Here is a tiny trained network, its code and every weight. The questions are about switching its units off for an input and a class, where a switched-off unit gives its printed mean instead of its output.

import numpy as np


def w(rows, s, z=0):
    codes = np.array(rows[::2]) - 128.0
    scale = np.full(codes.shape[1], s)
    scale[-1] = z or s
    return codes * scale


def norm(h):
    return h / np.sqrt((h * h).mean(-1, keepdims=True) + 1e-5)


def f(y):
    return np.maximum(y, 0)


def log_softmax(a):
    a = a - a.max(-1, keepdims=True)
    return a - np.log(np.exp(a).sum(-1, keepdims=True))


def net(x, mask):
    res = np.array(x, float).reshape(1, 6) / 4 @ E
    u = 0
    for l in range(3):
        y = f(norm(res) @ A[l][:, :-1].T + A[l][:, -1])
        res = res + np.where(mask[u : u + 12], y, B[l][:, -1]) @ B[l][:, :-1]
        u += 12
    return log_softmax(norm(res)[-1] @ U[:, :-1].T + U[:, -1])


A, B = {}, {}
E = w([
[254,90,154,228],'x0',
[73,233,53,231],'x1',
[73,111,221,168],'x2',
[67,2,36,178],'x3',
[129,132,129,128],'x4',
[118,126,137,134],'x5',
],0.0057)
A[0] = w([
[27,72,114,176,139],'L0N1',
[191,220,236,132,154],'L0N2',
[141,12,236,68,63],'L0N3',
[142,12,70,137,92],'L0N4',
[144,156,148,119,87],'L0N5',
[239,90,137,210,1],'L0N6',
[156,43,62,207,148],'L0N7',
[122,14,237,30,88],'L0N8',
[185,179,45,64,26],'L0N9',
[181,1,220,39,58],'L0N10',
[169,187,162,91,46],'L0N11',
[79,167,73,131,100],'L0N12',
],0.0068,0.0072)
B[0] = w([
[151,108,209,74,243],'L0N1',
[126,32,152,102,243],'L0N2',
[224,140,31,85,201],'L0N3',
[130,86,167,93,205],'L0N4',
[131,132,138,124,132],'L0N5',
[244,107,166,217,153],'L0N6',
[143,77,199,102,254],'L0N7',
[186,143,2,82,230],'L0N8',
[147,49,107,156,141],'L0N9',
[201,139,33,71,213],'L0N10',
[102,135,234,101,140],'L0N11',
[168,83,108,105,176],'L0N12',
],0.0077,0.0042)
A[1] = w([
[96,108,254,180,154],'L1N1',
[88,194,92,233,109],'L1N2',
[182,114,76,49,253],'L1N3',
[36,145,169,122,64],'L1N4',
[92,181,94,230,109],'L1N5',
[197,244,197,96,101],'L1N6',
[86,58,79,197,94],'L1N7',
[181,250,186,112,169],'L1N8',
[139,148,124,114,72],'L1N9',
[80,73,84,188,106],'L1N10',
[217,127,134,233,20],'L1N11',
[81,176,98,194,111],'L1N12',
],0.0093,0.0061)
B[1] = w([
[165,127,56,161,168],'L1N1',
[200,100,65,65,140],'L1N2',
[87,153,160,243,249],'L1N3',
[129,141,116,189,143],'L1N4',
[211,144,43,50,139],'L1N5',
[81,34,137,110,149],'L1N6',
[175,71,131,72,142],'L1N7',
[136,1,83,123,157],'L1N8',
[121,122,123,149,128],'L1N9',
[149,72,100,103,141],'L1N10',
[181,80,159,183,145],'L1N11',
[174,128,88,116,138],'L1N12',
],0.0095,0.012)
A[2] = w([
[106,31,231,174,81],'L2N1',
[206,116,203,121,3],'L2N2',
[18,170,147,109,145],'L2N3',
[192,113,69,189,193],'L2N4',
[194,89,137,42,97],'L2N5',
[66,153,55,8,165],'L2N6',
[2,169,128,78,166],'L2N7',
[159,121,189,107,81],'L2N8',
[76,143,173,227,140],'L2N9',
[169,136,215,146,50],'L2N10',
[133,209,133,87,126],'L2N11',
[144,73,93,195,150],'L2N12',
],0.01,0.0047)
B[2] = w([
[59,167,132,108,230],'L2N1',
[119,124,103,166,147],'L2N2',
[143,133,164,254,154],'L2N3',
[71,193,114,123,254],'L2N4',
[84,125,68,106,164],'L2N5',
[228,80,106,174,166],'L2N6',
[194,113,166,230,160],'L2N7',
[110,121,104,150,136],'L2N8',
[128,224,79,136,179],'L2N9',
[117,135,95,180,141],'L2N10',
[154,108,158,72,130],'L2N11',
[75,204,154,65,248],'L2N12',
],0.009,0.0094)
U = w([
[199,88,37,48,151],'0',
[192,76,160,250,123],'1',
[50,23,164,67,127],'2',
[111,154,101,137,196],'3',
[94,187,96,139,124],'4',
[114,153,99,137,180],'5',
[166,187,181,68,24],'6',
[198,147,224,30,2],'7',
],0.015,0.011)

Each question gives the input, the list of numbers given to net, and the class t.
The units are the neurons (one row each of A and B). Each row of codes is followed by its name. A weight is (code - 128) times the scale printed after its matrix; where a second scale follows, it is the last column's (A, B and U).
mask holds one flag per neuron, layer by layer. A switched-off neuron (its flag False) gives its mean, the last column of its row in B, instead of its output. The means were averaged over made-up inputs and are rounded, as every weight is.
A unit's drop is (log p(t) with every unit on - log p(t) with that unit switched off) / (log p(t) with every unit on - log p(t) with every unit switched off).
The circuit of an input: a set's keep is (log p(t) with only the set's units on - log p(t) with every unit switched off) / (log p(t) with every unit on - log p(t) with every unit switched off). Starting from the 12 units with the biggest drops (on a tie, the unit counted first), units are removed one at a time, each time the one whose removal leaves the highest keep (on an exact tie, the one counted first), for as long as the keep stays at least 0.8.
units of the circuit, in order: the units of the circuit, biggest drop first
unit that matters most: the unit with the biggest drop
k most important neurons: the k neurons with the biggest drops, biggest first
k most important neurons of layer l: the k neurons of layer l with the biggest drops, biggest first
drop when u is switched off: that unit's drop, to one decimal
input [-4,8,3,-3,1,5], class 0: unit that matters most : L1N3
input [5,3,8,5,3,-6], class 4: units of the circuit, in order : L0N2; L2N12; L2N4
input [-1,7,6,4,-5,-4], class 0: units of the circuit, in order : L1N3; L1N7
input [5,-5,-2,7,7,4], class 2: 2 most important neurons : L0N7; L0N4
input [5,6,-7,-8,-7,1], class 2: 2 most important neurons : L1N6; L1N8
input [3,-5,-5,0,1,-7], class 3: units of the circuit, in order : L1N3; L2N4
input [-8,4,8,-8,7,2], class 1: 2 most important neurons : L1N3; L2N7
input [5,0,6,-5,0,4], class 4: 3 most important neurons : L0N2; L1N1; L0N1
input [-4,6,2,8,1,-5], class 2: 2 most important neurons : L0N1; L1N3
input [4,8,-8,-8,4,-2], class 0: 3 most important neurons : L1N8; L0N1; L0N7
input [-5,-5,-6,-8,6,-3], class 2: units of the circuit, in order : L1N8; L1N3; L1N6
input [-5,-5,5,-3,-2,-5], class 0: 3 most important neurons of layer 1 : L1N11; L1N4; L1N1
input [-6,0,2,-1,4,2], class 1: 2 most important neurons : L2N7; L2N3
input [6,8,-6,-7,6,2], class 0: unit that matters most : L1N8
input [3,-5,-8,5,8,5], class 4: 2 most important neurons of layer 1 : L1N3; L1N8
input [-6,3,3,1,-2,2], class 1: 2 most important neurons : L1N3; L2N7
input [-1,8,-7,-8,4,-5], class 0: 3 most important neurons : L0N1; L0N7; L1N8
input [-6,1,-3,7,-1,4], class 2: 2 most important neurons of layer 1 : L1N7; L1N10
input [6,-6,8,2,-1,5], class 4: 2 most important neurons : L1N3; L2N4
input [-4,-2,8,-8,5,-1], class 2: units of the circuit, in order : L1N8
input [5,-7,4,0,6,-8], class 3: 2 most important neurons of layer 2 : L2N4; L2N6
input [-1,5,-2,-8,-1,3], class 2: 2 most important neurons of layer 1 : L1N8; L1N6
input [0,-4,-5,-2,-5,4], class 4: 2 most important neurons : L1N3; L2N4
input [-6,-1,-1,6,-6,-4], class 1: 2 most important neurons of layer 0 : L0N2; L0N6
input [2,-4,-8,-4,1,3], class 4: drop when L1N3 is switched off : 0.3
input [1,-8,6,-5,-4,7], class 0: drop when L0N3 is switched off : 0.6
input [5,-3,2,3,8,-7], class 5: unit that matters most : L2N4
input [-8,-4,3,4,5,1], class 1: drop when L0N10 is switched off : 0.0
